Here is a tiny trained network, its code and every weight. The questions are about switching its units off for an input and a class, where a switched-off unit gives its printed mean instead of its output.

import numpy as np


def w(rows, s, z=0):
    codes = np.array(rows[::2]) - 128.0
    scale = np.full(codes.shape[1], s)
    scale[-1] = z or s
    return codes * scale


def norm(h):
    return h / np.sqrt((h * h).mean(-1, keepdims=True) + 1e-5)


def f(y):
    return np.maximum(y, 0)


def log_softmax(a):
    a = a - a.max(-1, keepdims=True)
    return a - np.log(np.exp(a).sum(-1, keepdims=True))


def net(x, mask):
    res = np.array(x, float).reshape(1, 4) / 4 @ E
    u = 0
    for l in range(3):
        y = f(norm(res) @ A[l][:, :-1].T + A[l][:, -1])
        res = res + np.where(mask[u : u + 7], y, B[l][:, -1]) @ B[l][:, :-1]
        u += 7
    return log_softmax(norm(res)[-1] @ U[:, :-1].T + U[:, -1])


A, B = {}, {}
E = w([
[158,242,216,118,129,151,159,97],'x0',
[138,134,122,146,116,118,107,118],'x1',
[58,148,165,76,82,2,66,152],'x2',
[164,101,155,162,67,113,209,202],'x3',
],0.0076)
A[0] = w([
[195,120,74,156,165,199,165,90,39],'L0N1',
[95,173,120,102,148,140,105,82,63],'L0N2',
[159,149,156,154,134,147,111,119,39],'L0N3',
[174,73,164,210,48,138,200,179,4],'L0N4',
[86,63,2,165,147,112,147,113,57],'L0N5',
[104,139,120,198,112,134,49,176,150],'L0N6',
[77,120,95,157,229,184,81,67,22],'L0N7',
],0.0078,0.0028)
B[0] = w([
[156,95,197,180,158,155,2,166,253],'L0N1',
[162,105,158,113,53,79,221,111,187],'L0N2',
[113,163,163,139,190,157,201,135,149],'L0N3',
[183,90,112,63,76,75,177,48,229],'L0N4',
[123,220,55,112,142,157,141,232,245],'L0N5',
[79,83,127,102,82,184,138,135,181],'L0N6',
[172,52,127,105,43,71,195,44,239],'L0N7',
],0.008,0.0054)
A[1] = w([
[143,58,185,133,82,161,33,129,46],'L1N1',
[112,148,71,119,220,123,151,221,105],'L1N2',
[92,128,61,183,144,136,99,127,139],'L1N3',
[133,98,91,119,98,229,99,135,83],'L1N4',
[130,134,59,48,175,145,45,1,133],'L1N5',
[7,129,203,182,124,70,70,175,3],'L1N6',
[55,102,156,101,81,124,148,106,72],'L1N7',
],0.0069,0.0046)
B[1] = w([
[101,120,181,152,155,171,131,193,194],'L1N1',
[117,135,72,115,108,99,36,113,195],'L1N2',
[90,135,125,65,73,162,173,158,195],'L1N3',
[127,109,161,160,184,87,110,186,228],'L1N4',
[231,110,139,100,57,81,255,166,252],'L1N5',
[135,102,137,193,208,110,101,141,210],'L1N6',
[114,133,171,146,145,54,114,143,217],'L1N7',
],0.007,0.0031)
A[2] = w([
[152,253,240,138,126,163,167,94,144],'L2N1',
[90,250,176,157,169,170,164,88,5],'L2N2',
[63,125,160,91,113,10,131,111,95],'L2N3',
[148,116,177,194,199,254,111,141,72],'L2N4',
[50,152,117,133,182,160,158,104,61],'L2N5',
[202,62,93,141,107,166,191,154,188],'L2N6',
[11,152,182,113,108,73,67,175,72],'L2N7',
],0.0078,0.0031)
B[2] = w([
[73,53,2,112,99,123,108,192,228],'L2N1',
[75,121,83,76,88,144,113,173,152],'L2N2',
[206,144,166,169,167,173,127,72,240],'L2N3',
[125,179,163,152,194,68,75,144,194],'L2N4',
[95,126,164,114,73,91,119,134,128],'L2N5',
[70,188,189,121,141,120,122,67,253],'L2N6',
[113,159,166,166,204,209,114,115,211],'L2N7',
],0.0099,0.0079)
U = w([
[164,159,207,198,247,157,68,129,137],'0',
[176,116,164,92,67,91,218,56,248],'1',
[52,125,11,103,109,155,94,212,2],'2',
],0.013,0.00071)

Each question gives the input, the list of numbers given to net, and the class t.
The units are the neurons (one row each of A and B). Each row of codes is followed by its name. A weight is (code - 128) times the scale printed after its matrix; where a second scale follows, it is the last column's (A, B and U).
mask holds one flag per neuron, layer by layer. A switched-off neuron (its flag False) gives its mean, the last column of its row in B, instead of its output. The means were averaged over made-up inputs and are rounded, as every weight is.
A unit's drop is (log p(t) with every unit on - log p(t) with that unit switched off) / (log p(t) with every unit on - log p(t) with every unit switched off).
The circuit of an input: a set's keep is (log p(t) with only the set's units on - log p(t) with every unit switched off) / (log p(t) with every unit on - log p(t) with every unit switched off). Starting from the 12 units with the biggest drops (on a tie, the unit counted first), units are removed one at a time, each time the one whose removal leaves the highest keep (on an exact tie, the one counted first), for as long as the keep stays at least 0.8.
units of the circuit, in order: the units of the circuit, biggest drop first
k most important neurons: the k neurons with the biggest drops, biggest first
k most important neurons of layer l: the k neurons of layer l with the biggest drops, biggest first
drop when u is switched off: that unit's drop, to one decimal
input [-5,3,5,-6], class 1: units of the circuit, in order	[L1N5]
input [-8,-8,8,-7], class 0: 4 most important neurons	[L2N3 L2N1 L2N7 L0N4]
input [-6,-2,-4,6], class 1: 2 most important neurons	[L0N4 L2N1]
input [-5,-3,5,4], class 0: units of the circuit, in order	[L2N1 L0N7]
input [8,7,-6,0], class 2: 2 most important neurons	[L2N1 L2N2]
input [3,3,1,3], class 1: 3 most important neurons	[L0N4 L0N5 L0N1]
input [-7,-4,5,-7], class 1: 2 most important neurons	[L1N5 L2N1]
input [3,-2,6,6], class 0: 2 most important neurons	[L0N7 L1N5]
input [-5,3,6,6], class 0: units of the circuit, in order	[L0N7 L2N1]
input [-5,-6,-4,-1], class 2: 3 most important neurons	[L0N5 L1N2 L2N3]
input [-8,1,3,8], class 1: 4 most important neurons	[L0N4 L2N1 L0N1 L2N6]
input [-5,3,5,0], class 0: 2 most important neurons	[L2N7 L2N1]
input [5,-4,3,4], class 2: 4 most important neurons	[L2N1 L0N7 L1N5 L0N2]
input [7,5,6,-6], class 2: units of the circuit, in order	[L2N1]
input [-5,1,-4,-5], class 1: 2 most important neurons	[L0N7 L2N1]
input [2,0,-6,-8], class 1: 2 most important neurons	[L0N7 L1N5]
input [8,-3,-5,-7], class 2: 3 most important neurons of layer 0	[L0N4 L0N3 L0N1]
input [6,0,0,4], class 2: drop when L0N7 is switched off	0.3
input [5,8,3,-3], class 2: drop when L0N7 is switched off	0.4
input [-5,-3,7,0], class 0: drop when L2N4 is switched off	0.0
input [0,-8,8,8], class 0: most important neuron of layer 2	[L2N7]
